Here is a tiny trained network, its code and every weight. The questions are about switching its units off for an input and a class, where a switched-off unit gives its printed mean instead of its output.

import numpy as np


def w(rows, s, z=0):
    codes = np.array(rows[::2]) - 128.0
    scale = np.full(codes.shape[1], s)
    scale[-1] = z or s
    return codes * scale


def norm(h):
    return h / np.sqrt((h * h).mean(-1, keepdims=True) + 1e-5)


def f(y):
    return np.maximum(y, 0)


def log_softmax(a):
    a = a - a.max(-1, keepdims=True)
    return a - np.log(np.exp(a).sum(-1, keepdims=True))


def net(x, mask):
    res = np.array(x, float).reshape(1, 2) / 4 @ E
    u = 0
    for l in range(2):
        y = f(norm(res) @ A[l][:, :-1].T + A[l][:, -1])
        res = res + np.where(mask[u : u + 12], y, B[l][:, -1]) @ B[l][:, :-1]
        u += 12
    return log_softmax(norm(res)[-1] @ U[:, :-1].T + U[:, -1])


A, B = {}, {}
E = w([
[185,121,176,93,63,147,18,173],'x0',
[161,127,132,254,102,128,34,36],'x1',
],0.011)
A[0] = w([
[95,129,95,53,144,177,211,154,88],'0.n1',
[123,123,109,155,126,151,129,161,54],'0.n2',
[186,163,173,82,25,104,172,164,193],'0.n3',
[149,133,140,102,157,118,125,167,8],'0.n4',
[158,114,123,109,126,138,143,85,37],'0.n5',
[129,131,107,136,171,182,240,102,124],'0.n6',
[117,138,188,136,99,76,114,65,125],'0.n7',
[99,131,155,81,162,128,216,176,5],'0.n8',
[167,113,113,232,129,102,186,19,139],'0.n9',
[44,122,4,116,218,36,206,165,141],'0.n10',
[106,124,155,165,134,142,132,143,59],'0.n11',
[174,152,138,125,141,129,133,154,10],'0.n12',
],0.011,0.0021)
B[0] = w([
[187,80,176,99,83,72,79,96,222],'0.n1',
[163,139,146,107,112,121,149,111,128],'0.n2',
[121,60,148,73,142,142,98,151,195],'0.n3',
[109,79,183,126,186,125,82,139,153],'0.n4',
[124,78,76,105,166,182,67,137,129],'0.n5',
[125,153,52,214,195,212,145,127,200],'0.n6',
[52,144,65,78,207,143,207,125,154],'0.n7',
[163,97,195,82,51,75,78,123,211],'0.n8',
[53,178,92,139,172,103,165,121,206],'0.n9',
[85,165,36,164,163,254,109,142,250],'0.n10',
[118,90,115,135,119,175,125,106,132],'0.n11',
[100,120,115,109,141,127,158,80,137],'0.n12',
],0.0089,0.015)
A[1] = w([
[102,136,143,152,147,163,164,144,82],'1.n1',
[155,111,117,92,143,171,99,190,151],'1.n2',
[109,120,164,141,113,6,114,121,92],'1.n3',
[126,173,93,198,149,126,124,96,238],'1.n4',
[132,168,98,181,149,131,144,133,174],'1.n5',
[110,130,111,74,146,201,123,157,184],'1.n6',
[128,152,108,104,76,106,122,115,29],'1.n7',
[118,143,107,146,112,140,156,147,94],'1.n8',
[128,140,143,131,127,97,137,122,80],'1.n9',
[132,167,106,219,155,142,141,107,252],'1.n10',
[99,162,70,156,150,137,192,102,184],'1.n11',
[133,98,83,130,135,163,98,143,161],'1.n12',
],0.019,0.0037)
B[1] = w([
[97,123,115,109,69,120,96,103,166],'1.n1',
[124,170,82,194,170,149,182,109,246],'1.n2',
[179,168,155,83,105,77,173,117,143],'1.n3',
[26,132,71,46,71,104,138,112,235],'1.n4',
[105,149,170,41,69,101,142,100,202],'1.n5',
[110,151,103,200,140,158,119,101,250],'1.n6',
[113,112,155,136,146,148,118,120,129],'1.n7',
[128,182,159,105,80,112,116,158,154],'1.n8',
[133,115,158,101,128,138,142,105,129],'1.n9',
[83,140,134,47,29,45,141,70,239],'1.n10',
[81,140,171,24,7,25,91,74,244],'1.n11',
[88,129,139,146,153,145,142,138,217],'1.n12',
],0.012,0.016)
U = w([
[112,129,79,230,223,246,105,131,164],'0',
[29,183,70,47,24,90,125,26,181],'1',
[216,86,213,38,171,79,99,148,133],'2',
[204,178,128,172,106,73,192,118,3],'3',
[192,180,126,146,119,69,215,131,14],'4',
],0.014,0.0064)

Each question gives the input, the list of numbers given to net, and the class t.
The units are the neurons (one row each of A and B). Each row of codes is followed by its name. A weight is (code - 128) times the scale printed after its matrix; where a second scale follows, it is the last column's (A, B and U).
mask holds one flag per neuron, layer by layer. A switched-off neuron (its flag False) gives its mean, the last column of its row in B, instead of its output. The means were averaged over made-up inputs and are rounded, as every weight is.
A unit's drop is (log p(t) with every unit on - log p(t) with that unit switched off) / (log p(t) with every unit on - log p(t) with every unit switched off).
most important unit: the unit with the biggest drop
top k neurons: the k neurons with the biggest drops, biggest first
k most important neurons of layer l: the k neurons of layer l with the biggest drops, biggest first
drop when u is switched off: that unit's drop, to one decimal
input [-5,-8], class 0: 3 most important neurons of layer 0	(0.n8 0.n1 0.n9)
input [1,-3], class 2: 2 most important neurons of layer 1	(1.n4 1.n10)
input [3,-3], class 2: most important unit	0.n10
input [7,-6], class 2: top 2 neurons	(0.n10 0.n6)
input [5,4], class 0: 3 most important neurons of layer 1	(1.n11 1.n10 1.n5)
input [8,2], class 0: top 3 neurons	(1.n11 1.n10 0.n1)
input [2,-5], class 2: 3 most important neurons of layer 1	(1.n4 1.n10 1.n11)
input [8,-6], class 2: top 4 neurons	(0.n10 0.n6 1.n4 1.n10)
input [3,-4], class 2: drop when 0.n10 is switched off	0.9
input [0,-6], class 0: drop when 1.n11 is switched off	0.1
input [5,1], class 0: drop when 1.n11 is switched off	0.2
input [8,1], class 0: drop when 1.n10 is switched off	0.1
